What can hang from each mark:
J: A F K Y
Q: A
B: N Q Y
G: K Q
K: B
F: G K Q Y
N: B F K
A: B G K
Y: B F G J K

Each row was made from one small tree. The marks that hang from a mark follow it in brackets, in alphabetical order. Every link used is in the known rows. Write each row's tree.
Each row is shifted at random along 3 fixed directions that mean nothing.
Known rows:
B[N Q[A[K]] Y]: [ 1.91 -3.74 -1.92  3.26  1.06  0.94  1.49  3.70  5.62 -0.10  1.03  2.06
 -1.03  1.42 -0.26  1.81  0.51  0.51  3.06 -1.39 -0.88 -0.16 -3.15 -3.81
  2.39  0.52 -0.90  0.49 -0.69 -0.51 -0.53 -0.70  0.01  2.65 -0.19 -1.60
 -1.14 -0.88  2.05  0.95  0.41  1.44]
J[A[G[K]] F[Q]]: [-0.78 -2.77 -1.65  0.22 -0.34  0.84 -0.82  1.41  1.92 -0.12 -0.26 -0.95
 -1.96  2.84  1.58  1.62 -0.74  1.81 -1.39  0.55  1.04 -1.37 -3.57 -2.17
  3.68  2.17 -0.36  1.40 -2.37  1.07  1.17  0.47 -2.32  2.16  2.30 -1.45
 -0.63 -1.19  0.00  0.28 -1.06 -0.97]
F[Q[A] Y[G J K[B]]]: [-2.16 -1.21 -0.57  0.38 -1.08  1.69 -1.67  0.36  3.52 -0.56 -0.44 -0.19
 -4.79  1.96  3.71 -1.58 -0.38  0.48 -2.73  1.99  1.56 -2.02 -5.02 -2.94
  3.60  1.79 -2.58  0.45 -2.52  1.77  0.23 -0.19 -2.06  0.61  3.23  0.11
 -2.14 -1.05 -0.61 -1.72 -3.57 -1.03]
G[K[B[N Y[F J]]] Q[A]]: [ 0.58 -2.23 -0.48  3.78 -0.42  0.22  1.61  0.78  6.00  0.26  0.78  1.90
 -2.35  1.28  2.00 -1.54  0.63  1.62  1.18  1.07  0.21 -0.23 -4.60 -1.93
  1.96 -1.82 -0.45  0.56  0.23  0.42 -0.62  0.21 -0.73  2.17  0.59 -1.56
 -2.17 -0.87  1.14 -0.25 -2.13  1.59]
G[K Q[A[B[N Y]]]]: [ 0.70 -3.59  1.84  1.03 -3.03 -2.40 -0.12  2.45  2.27 -0.06  3.60  1.69
 -1.00  0.36  2.26  1.19 -2.42 -0.61  0.88  1.05 -0.14 -0.66 -0.56  2.07
  3.40  0.80  1.24  2.12 -0.24  1.26 -0.18 -1.15  0.46  1.27 -0.24 -1.08
  0.89 -1.43  1.31 -0.48  2.92  2.99]
A[B[Y[F[Q]]]]: [-0.36 -2.34 -1.00  2.10 -0.08  0.93  1.55  2.02  0.58  1.34 -1.13  1.98
 -2.22  1.40  1.87  0.83  0.23  3.24 -1.29  1.93  0.89  0.02 -4.35 -1.00
  3.40 -0.59 -0.57  0.77  0.83  0.39  1.48  0.66 -0.68  2.48  0.33  0.01
 -1.57 -0.50 -0.63  0.10 -0.70  1.55]
A[B[Y] G]: [-0.21 -3.87 -0.59 -1.13 -0.95  2.34 -1.16  3.89  1.40  0.50 -0.79 -0.16
 -1.66  1.82  1.37  2.90 -0.39  1.08  0.78  0.16 -0.46 -0.64 -2.40 -2.32
  4.54  2.47 -1.11  1.30 -3.44  1.18  1.56  0.01 -0.39  1.77  2.28 -0.30
 -0.19 -1.44  1.40  0.13 -0.66 -0.23]
B[N Y[F[G Q] K]]: [ 1.17 -2.67 -3.86  4.14  2.63  1.79  0.23  0.75  6.98 -0.72 -1.70  2.42
 -2.11  1.90  0.37 -1.76  1.69  2.98 -0.60 -1.43  1.26 -1.53 -7.50 -4.89
  2.98 -1.04 -2.62 -0.11  0.78  1.11 -0.05 -1.20 -3.37  2.66  3.65 -1.39
 -3.25  0.94  0.33  2.59 -3.55  0.03]
Y[B[N] F[K Q[A]] G J]: [-1.46 -0.80  1.63  0.66 -1.78 -1.99  0.48  0.09  0.86 -0.01  1.24  0.77
 -2.39  1.18  2.67 -1.40 -3.36  2.05 -3.42  1.84  2.35 -0.67 -3.86  1.55
  4.07 -0.46 -0.54  0.47  0.31  1.96  0.25 -0.18 -1.22  1.23  1.13 -0.65
 -0.90 -0.94 -0.95 -1.28 -1.54  1.61]
G[K[B[N Y]] Q[A]]: [ 0.69 -2.99  1.19  3.25 -3.95 -5.02  1.79  0.59  3.40 -1.76  4.79  2.18
  1.66 -0.72  1.68  0.43 -3.51 -0.76  0.21  1.23  0.25 -1.51  0.13  5.61
  1.47 -2.85  2.59  1.63  1.92  0.20 -0.89 -1.12  0.64  1.52 -1.80 -1.14
  0.73 -1.92  1.00 -0.48  2.98  3.69]
F[G[K[B[N Y]] Q]]: [ 0.15 -3.75 -0.18 -1.78 -0.99  1.13 -3.03  1.60  3.30 -0.59 -0.10  0.24
 -3.28  2.23  1.93 -0.45  0.92 -0.34  0.09  0.56  0.70 -1.96 -3.07 -2.19
  4.53  2.50 -1.70  2.32 -2.33  1.16  0.81 -1.40 -0.51  0.55  4.20 -0.90
 -1.46 -1.95  1.41  0.09 -1.24 -0.34]
N[B F[G K Q]]: [-0.84 -3.23 -1.93 -0.02  0.19  1.02 -1.50  0.62  0.97 -2.47 -1.06  0.81
 -2.04  1.06  1.33 -1.22 -0.64  0.42 -4.18 -0.57  1.02 -2.82 -4.25 -1.60
  3.84  0.78 -2.04  0.12 -0.17  2.01  0.08 -0.90 -0.72  0.77  1.78 -1.19
 -2.21 -0.72 -0.34  0.09 -1.40 -0.52]
Q[A[B K]]: [ 0.65 -2.11 -0.07  0.75 -0.20  1.82  0.41  3.57  2.38  0.59  0.58  0.41
 -4.07  1.10  2.14  1.37  0.33  0.13  2.08  0.79 -0.98 -0.86 -3.14 -3.08
  3.47  3.20 -1.22  1.85 -2.28  0.33  0.04 -0.22 -0.10  1.74  0.11  0.14
 -1.55 -1.14  1.28 -0.56 -0.09  0.77]
Y[F[K[B[N]] Q[A[G]]] J]: [-0.80 -2.08  0.70 -0.84 -0.40  1.25 -0.75  1.87  1.31  0.82 -1.31 -0.30
 -4.18  2.02  1.80 -0.11 -0.42  1.28 -0.77  1.03  1.31 -0.49 -4.30 -3.45
  4.93  1.61 -2.03  0.55 -2.57  1.40  0.79  0.41  0.08  1.19  2.08 -1.11
 -1.79 -1.69  0.35 -1.91 -2.37 -0.44]
Q[A[B[Y[J]] G[K]]]: [-0.25 -4.09  0.59  0.06 -3.38 -0.51 -2.36  2.75  4.80 -1.28  3.80 -0.22
 -0.37  1.38  2.11  1.73 -2.92 -0.39  0.87 -0.72 -0.12 -1.44 -1.06 -0.36
  4.22  2.14  0.38  0.70 -3.50  2.32 -0.27 -1.00 -0.95  0.64  1.78 -1.34
  0.73 -1.01  2.25  0.00 -0.09  0.38]
N[B[Q[A] Y[G J]] F K]: [-0.53 -3.43 -0.42  2.97 -0.33  0.76  2.54  3.13 -1.09  2.27 -1.44  1.85
 -0.71  1.74  0.05 -0.37 -0.23  2.69 -2.86  3.19  0.59  2.23 -3.73 -1.97
  1.98 -3.00 -0.99 -1.73  0.45  0.40  1.01  2.87  1.81  4.24 -3.32 -1.49
 -0.12 -1.14 -1.68 -1.99 -1.47  1.78]
Q[A[G K[B[N Y[F]]]]]: [ 1.52 -2.74 -0.98  2.84  0.13  0.20  2.38  3.56  2.81  1.73 -0.49  1.17
 -1.62  2.18 -0.31  1.15  0.65  2.59  3.03  1.13  0.49  0.90 -3.85 -3.04
  3.03 -1.64 -0.26  1.03 -0.69 -1.10  1.14  1.16  0.49  3.89 -0.49 -1.14
 -1.08 -1.01  0.64  0.18 -1.15  1.40]
G[K[B[N]] Q[A]]: [ 0.61 -2.29 -0.33  1.24 -0.37  0.67  0.50  1.19  5.19 -1.61  0.67  1.00
 -3.25  0.12  2.51 -0.15  0.50 -1.05  1.60 -0.03 -1.14 -2.22 -3.14 -1.28
  2.08  1.44 -0.54  1.97 -0.61  0.32 -1.28 -1.10 -0.01  0.84  1.40 -1.15
 -2.37 -2.07  1.63 -0.66  0.27  0.76]
A[B G[K Q]]: [-0.09 -2.65 -2.98  2.32  1.16  4.14  0.34  2.80  4.44  0.39 -2.20  0.36
 -4.22  1.38  2.70  0.86  2.78  1.00  1.28  0.71 -1.64 -0.90 -5.56 -5.51
  3.04  2.71 -0.88  1.88 -1.16  0.01 -0.12  0.55 -1.16  2.83  1.95 -0.98
 -3.38 -0.12  0.77 -0.26 -1.02 -1.29]
G[K Q[A]]: [-0.75 -3.20  0.37 -0.15 -0.75  1.85 -2.26  1.80  2.72  0.41  0.05  0.26
 -3.75  1.97  3.79 -0.40  0.64 -0.75  0.85  0.82 -0.18 -1.39 -3.46 -2.75
  3.52  3.58 -0.51  2.10 -2.80  1.02  0.23  0.21 -0.77  0.58  1.67 -1.26
 -1.64 -1.98  0.25 -1.61 -0.41 -0.53]
G[K Q[A[B[N]]]]: [ 0.41 -2.76  1.83  0.07 -2.35 -1.31 -0.78  1.92  2.60 -1.20  3.22  0.96
 -2.21 -0.08  2.75  1.28 -2.60 -1.50  0.89 -0.22 -0.63 -1.87 -1.28  1.54
  3.48  2.72  0.58  2.38 -0.68  1.93 -0.89 -1.71  0.11  0.60  0.77 -1.08
  0.22 -1.59  1.64 -0.70  2.54  2.15]
Q[A[B[N[F K] Y[J]] G]]: [ 1.77 -4.97  1.48  2.33 -3.21 -3.38  1.49  3.15  2.01 -0.30  3.37  1.39
  2.28  0.09 -1.32  1.44 -4.85  1.39 -0.75 -0.10  0.22  0.41 -0.50  2.68
  3.29 -2.61  0.52 -0.64 -0.83  2.66  0.04 -0.36  0.68  3.09 -2.00 -1.66
  2.50 -1.39  1.75  0.29  0.01  3.63]
J[F[G K]]: [-0.32 -2.36 -1.18  3.85 -1.44 -3.43  0.09 -0.54  1.38 -1.32  1.87  0.72
  1.66  0.97  0.56 -1.07 -4.55  1.35 -3.38 -0.59  1.69 -1.88 -3.36  3.62
  3.08 -3.00  0.50  0.21  1.11  1.96  0.78 -0.16 -2.26  2.58 -0.60 -0.83
  0.72  0.62 -0.22  0.01 -1.14  1.95]
J[K Y[B[N[F] Q[A[G]]]]]: [ 0.88 -3.96  2.70  0.89 -1.53 -1.78  1.20  3.35 -0.98  2.61  0.02 -0.26
  0.37  1.97 -0.37  2.56 -4.29  0.93 -1.97  0.39  1.05  1.37 -1.41  0.84
  4.19 -0.91 -0.24 -0.28 -1.91  1.26  2.11  1.33  0.64  3.30 -1.01 -1.23
  2.02 -2.01  0.28 -1.55  0.27  2.65]
A[B G[Q]]: [-0.41 -2.06 -2.50  4.14 -0.42  0.99  2.62  1.72  2.57 -0.96 -0.25  1.22
 -0.76 -0.79  2.24  2.30 -0.70  1.62 -0.09  0.46 -1.37 -1.29 -3.56 -0.08
  1.56  0.27  1.02  1.37  1.19  0.14 -0.35  0.10 -1.16  3.14 -0.40 -0.48
 -1.75 -0.64 -0.09 -0.30  0.51  0.44]
Q[A[G K]]: [ 0.78 -2.71 -2.20  5.18 -1.73 -2.61  1.64  1.50  5.37 -2.91  3.99  1.09
  2.37 -0.26  0.58  1.84 -3.44  0.30  1.77 -1.85 -0.47 -2.26 -1.88  1.64
  1.19 -0.95  2.07  0.72  0.38  0.23 -1.19 -0.89 -1.74  2.73 -1.49 -1.44
 -0.11 -0.57  0.87  0.96  0.75  1.06]
F[G[K[B[N]] Q[A]] Y]: [-0.77 -1.46 -1.63  5.26 -0.58 -1.04  2.67  0.71  1.90  1.31 -0.03  2.55
 -3.59  0.27  2.38 -2.45  1.02  1.17 -1.61  4.18  0.53  0.31 -3.71 -0.76
  1.26 -2.49  0.20  1.59  2.40 -1.38  0.36  1.28 -0.04  3.35 -1.86 -0.64
 -2.13  0.36 -1.72 -2.41  0.64  2.33]
G[K Q[A[B[Y]]]]: [ 0.48 -3.20 -1.23  4.84 -2.22 -1.78  1.50  1.37  5.50 -1.61  3.29  2.27
 -0.17 -0.58  2.93  0.43 -1.28  0.21  0.66  0.62 -1.02 -1.68 -2.21  1.24
  1.39 -0.77  2.11  1.45  1.60  0.28 -1.55 -0.87 -0.98  1.77 -0.91 -1.01
 -1.09 -0.61  0.87  0.19  1.89  2.00]
G[K[B] Q]: [ 0.26 -2.14 -3.22  2.00  1.30  3.65 -0.03  0.61  7.66 -2.48 -1.57  0.39
 -3.84  0.87  2.86 -0.79  2.89 -0.42  1.29 -0.78 -1.73 -3.37 -5.76 -4.25
  1.86  1.85 -1.75  1.66 -0.94  0.15 -1.49 -0.99 -1.67  1.01  3.35 -0.76
 -4.59 -1.34  2.17  0.55 -2.62 -1.55]
J[A[B G[Q]] F Y[K]]: [ 0.29 -1.69 -2.28  4.17  0.07  0.80  1.48  1.24  3.96 -0.06 -0.58 -0.89
 -1.23  1.51  1.77  2.26 -1.68  2.25 -0.87  0.03 -0.14 -1.19 -5.04 -2.19
  2.25  0.66 -0.47  0.72 -1.47  2.02  0.17  0.06 -3.92  3.89  1.96 -0.64
  0.01 -0.40  1.10  0.91 -2.46 -0.33]
A[B[N[F[G]] Q Y] K]: [ 2.00 -4.31 -2.07  3.70  0.48 -0.04  2.41  3.74  1.96  0.97  0.57  2.61
 -0.57  1.16 -1.41  1.50 -0.55  2.27 -0.64  0.25  0.31  0.78 -3.67 -1.28
  3.42 -1.71 -0.48  0.51  1.90  0.04  0.54  0.13  0.90  4.16 -1.51 -1.20
 -0.35  0.49  0.74  1.31  0.91  3.23]
Q[A[B[Y[F]] G[K]]]: [ 0.15 -3.43 -0.98  2.77 -0.72  0.85  0.55  3.53  2.69  1.98 -0.14  1.10
 -1.97  2.21  1.69  0.74  0.29  2.32  1.34  1.43  0.17  0.75 -4.23 -2.95
  3.64 -0.49  0.68  0.96 -0.70  0.06  0.92  1.78 -0.22  3.17 -0.09 -1.39
 -0.80  0.17  0.04 -0.33 -0.13  1.01]
F[K[B] Q Y]: [-1.14 -1.63 -1.75  3.12 -1.73 -2.07  1.11 -0.23  2.51 -1.98  0.92  1.12
 -1.03  0.25  1.84 -1.26 -1.78 -0.12 -3.40  1.63  0.84 -2.61 -3.03  1.71
  2.56 -2.35 -0.65  0.69  1.28  0.43 -0.14 -0.64 -0.97  1.46 -0.10  0.26
 -1.62 -0.23  0.61 -0.85 -0.63  1.22]

Write each row's tree:
[-0.74 -1.55 -0.69  3.52 -0.64 -0.37  0.14  0.18  3.28  0.39  0.76  0.53
 -1.61  1.74  1.55 -1.29 -1.74  0.89 -2.89  0.96  1.12 -1.17 -3.77 -1.55
  2.82 -0.58 -2.44 -0.36 -1.51  1.65  1.08 -0.23 -3.18  2.22  0.74  0.16
 -1.08  0.45  0.30 -0.47 -3.28  0.78]	F[Q Y[J[K]]]
[ 0.24 -2.19  0.33  2.00 -1.75 -1.30  1.09  1.81  1.42  1.79  2.44 -0.26
 -0.05  3.09  0.38  0.96 -2.40  2.49 -0.54  2.14  1.58  0.59 -2.10  0.23
  3.12 -0.90 -0.80  0.61 -2.83  1.22  1.71  0.78 -2.08  3.26 -0.68 -0.31
  1.39 -0.86  1.22  0.61 -2.58  1.84]	B[Y[J[A[K] F]]]
[-1.21 -2.42 -0.40  0.91 -1.07  1.29 -0.72  1.55  0.77 -0.55  0.11  0.91
 -3.68 -0.38  4.05  0.95 -0.60  0.73 -1.03  1.07 -0.34 -1.88 -3.01 -0.98
  2.94  3.66  0.20  2.12 -0.52  1.05 -0.07 -0.53 -0.99  0.79  1.14 -0.15
 -1.68 -1.81 -1.13 -1.72  0.57 -0.05]	F[G[Q[A[B]]]]
[ 0.35 -1.95 -0.35  0.72  0.13 -0.32  0.14  0.80  2.51 -0.66 -1.19 -0.12
 -1.81  2.58 -0.27 -0.97 -2.41  2.25 -2.17 -0.53  1.13 -1.15 -4.60 -0.50
  3.87 -1.26 -2.66  0.21 -1.02  2.32  1.37 -0.77 -2.41  3.02  3.01 -0.39
  0.03 -0.52  1.26  0.64 -4.34  1.14]	J[F[Y[B[N[K]] G]]]
[ 0.35 -0.55  1.94  1.06  0.26  0.58  2.65  1.99  0.37  3.18 -1.69  1.07
 -2.90  1.84  1.15 -0.90 -0.44  2.03 -1.11  2.54  1.20  1.06 -5.15  0.18
  4.02 -1.96 -2.17  0.90  0.00  0.58  1.36  1.22 -0.03  3.26  0.18  0.21
 -1.39 -0.21  0.53 -0.77 -1.79  2.84]	Y[B[N] F K]
[ 0.21 -2.13 -2.25  1.98 -0.54  0.49  1.07  2.70  3.12 -0.60  1.31 -0.53
 -0.55  1.43  0.70  2.39 -0.76  0.83  1.23  0.55 -0.39 -1.49 -2.71 -1.97
  2.24  1.68 -0.30  1.71 -2.31  0.13 -0.04  0.08 -1.94  3.05  0.40 -0.69
 -0.50 -1.07  1.38  1.17 -0.73 -0.39]	J[A[G K]]
[ 1.42 -2.80 -1.06  3.08 -1.88 -1.75  1.25  2.41  4.26 -1.53  3.48  1.31
  0.83  0.52  0.47  1.75 -2.30  0.45  1.22 -0.38 -0.40 -1.68 -1.84  1.50
  2.73 -0.69  0.28  1.18  0.03  0.75 -0.31 -1.52 -1.04  2.41 -0.40  0.02
  0.07 -0.25  2.44  1.87  0.33  2.26]	A[B[Y] K]
[-1.47 -2.18 -0.11  2.69 -4.54 -4.43  0.36 -0.95  2.75 -2.88  4.37 -0.69
  2.07  0.86  2.41  1.55 -6.04  0.91 -3.34  0.19  1.48 -2.95 -1.01  5.67
  2.60 -1.32  2.85  1.78  0.81  1.79 -0.33 -1.00 -3.27  2.00  1.15 -1.13
  1.44 -1.04  0.88  0.27  0.24  1.06]	J[A[G[K Q]] F[Y[B]]]
[ 0.41 -2.22 -1.41  3.98  1.27  0.85  3.59  2.59  2.66  0.42 -0.27  2.59
 -1.16 -0.37  0.65  1.58 -0.30  0.83  0.64 -0.05 -1.23  0.33 -3.13 -1.09
  1.05 -0.78 -0.38  0.12  1.14 -0.64 -0.45  0.64  0.74  2.89 -2.13 -1.28
 -1.22 -0.81  0.21 -1.03  1.67  2.50]	B[N Q[A]]
[ 0.26 -1.36 -0.36  2.53  0.73  0.13  1.45  2.33  2.06  1.38 -0.35  0.72
 -2.22  2.79  0.79  1.01 -1.47  2.49  0.26  0.32  1.33  0.77 -5.02 -2.18
  3.18 -0.06 -0.77  0.30  0.00  0.38  1.10  0.77 -1.03  3.62  0.76 -1.09
 -0.25 -0.66 -0.14 -0.07 -1.73  1.46]	J[Y[B[N Q[A[K]]] F G]]
[-1.64 -0.91 -1.85  4.22 -0.48 -1.30  0.75 -0.72  2.02 -0.26  0.47  1.21
 -0.57  1.66  1.95 -2.16 -2.35  2.74 -3.73  1.48  2.22 -0.95 -5.94  0.50
  2.77 -2.49 -0.43 -0.34  1.42  1.81  0.49  0.89 -2.65  2.87  0.06 -0.89
 -1.17  0.90 -1.51 -0.16 -2.99  0.85]	Y[F[K Q] G J]
[-0.80 -1.65  1.01  1.86 -0.12  0.00  2.01  2.38 -1.00  3.44 -0.90  1.88
 -3.57  1.64  1.86 -0.61  0.01  2.31 -1.99  3.30  1.50  1.85 -4.23 -0.63
  3.71 -0.96  0.05  1.03  1.96 -0.95  1.20  2.21  1.39  3.09 -1.36 -1.03
 -1.55 -0.16 -1.76 -2.59  1.14  2.63]	Y[B[N Q[A]] F[G[K]]]
[-0.66 -1.88 -3.64  4.10  1.29  2.20  0.58  0.64  4.89 -0.32 -1.34  1.23
 -2.59  1.67  2.75 -1.48  1.80  1.35 -0.14  1.11 -0.41 -1.28 -6.35 -3.19
  1.50  0.15 -0.46  1.40  0.44  0.12 -0.13  0.85 -2.40  3.09  1.30 -1.26
 -2.93  0.25 -0.79  0.26 -1.93 -0.53]	Y[G[K Q]]
[ 1.16 -1.24  0.26 -0.29  1.26  0.84  0.62  1.31  1.67  1.30 -2.19 -1.61
 -3.88  2.94  0.24  1.25 -0.51  1.53 -1.31  0.77  0.83 -0.99 -3.74 -3.69
  3.39  1.67 -3.97  0.64 -3.91  1.59  2.14 -0.42 -2.62  2.40  3.26  0.34
 -0.31 -2.15  1.57  0.48 -3.64  0.32]	J[A F[Q] K[B[N]] Y]
[ 1.67 -3.32 -1.18  0.61 -0.80 -0.45 -0.45  1.38  7.61 -3.25  2.11  0.86
 -0.12  0.96  0.09  0.27 -0.89 -1.14  1.71 -2.19 -0.76 -3.02 -2.40  0.05
  2.74 -0.55 -1.46  0.97 -1.36  1.25 -1.00 -2.44 -0.78  0.74  2.94 -1.09
 -0.98 -1.15  4.09  2.29 -0.86  1.33]	G[K[B[N Y]]]
[-1.59 -2.14 -1.52  4.17 -1.30 -0.83  1.60  1.12 -0.42  2.65 -0.23  0.08
 -1.31  2.84  1.90  0.21 -1.11  2.67 -2.31  3.83  1.45  0.96 -3.60 -0.49
  2.47 -1.71  1.06  1.58 -0.18  0.01  2.07  2.77 -2.02  4.65 -1.25 -1.24
  0.57  0.31 -1.46 -1.50 -0.63  0.97]	J[A[G[K Q]] F[Y]]
[ 0.60 -3.42  0.15  2.23 -1.76 -2.67  0.70  3.15  1.12  0.50  3.15  1.70
  1.01  1.67  0.00  2.22 -3.15  0.71  0.83  0.49  1.09  0.38 -1.40  1.32
  3.02 -0.60  1.14  0.94  0.30  0.21  0.74  0.03  0.54  3.10 -1.51 -1.46
  1.87 -1.05 -0.13  0.02  2.12  2.75]	B[N Q[A[K]] Y[G]]
[-0.19 -0.23 -1.23  5.87 -0.21 -1.54  4.24 -0.97  4.18  0.03  0.87  1.68
 -0.71  0.84  1.60 -1.64 -1.95  3.38 -2.40  1.73  0.79  0.34 -5.04  2.32
  1.18 -4.08  0.46  0.28  2.92  0.50  0.07  0.60 -2.36  4.26 -0.66 -1.02
 -1.60  0.81 -0.68 -0.05 -2.12  2.76]	Y[B[N] G[K Q] J[F]]
[-1.05 -2.90 -3.76  4.89 -1.12 -1.83 -1.30 -0.90  6.95 -4.15  3.15  2.04
 -0.71  0.19  2.51 -1.85 -1.81  0.11 -2.28 -1.36  0.86 -3.78 -3.55 -0.33
  1.60 -0.13  0.56  0.48  1.37  1.09 -1.37 -1.91 -3.51  0.69  1.64 -1.57
 -1.90  0.69 -0.40  0.65 -0.26  0.11]	F[G[K] Q[A] Y]
[-0.16 -3.34  0.61  2.65 -3.31 -3.78  1.87  0.54  0.73 -2.90  3.97  2.24
  1.51 -1.80  1.90  1.83 -5.49  0.59 -3.04 -0.30  0.44 -2.43 -0.59  6.38
  2.06 -1.23  2.48  0.68  2.36  1.86 -0.86 -1.09  0.10  0.83 -2.26 -0.79
  0.68 -1.82 -0.54 -0.25  3.06  3.58]	N[F[Q[A[B]]]]
[ 0.01 -1.21  0.35  3.47 -1.86 -2.33  1.92 -0.22  5.88 -2.55  2.97  1.20
  0.48 -0.43  1.68  0.45 -4.26  1.73 -1.59 -1.49  1.25 -2.03 -3.66  2.38
  2.68 -1.39  0.46 -0.35  1.18  1.96 -1.61 -1.77 -2.37  1.56  1.42 -1.32
 -1.38 -0.71  0.79  0.50 -1.24  1.41]	Y[B[N] F[Q[A[G]]] J K]
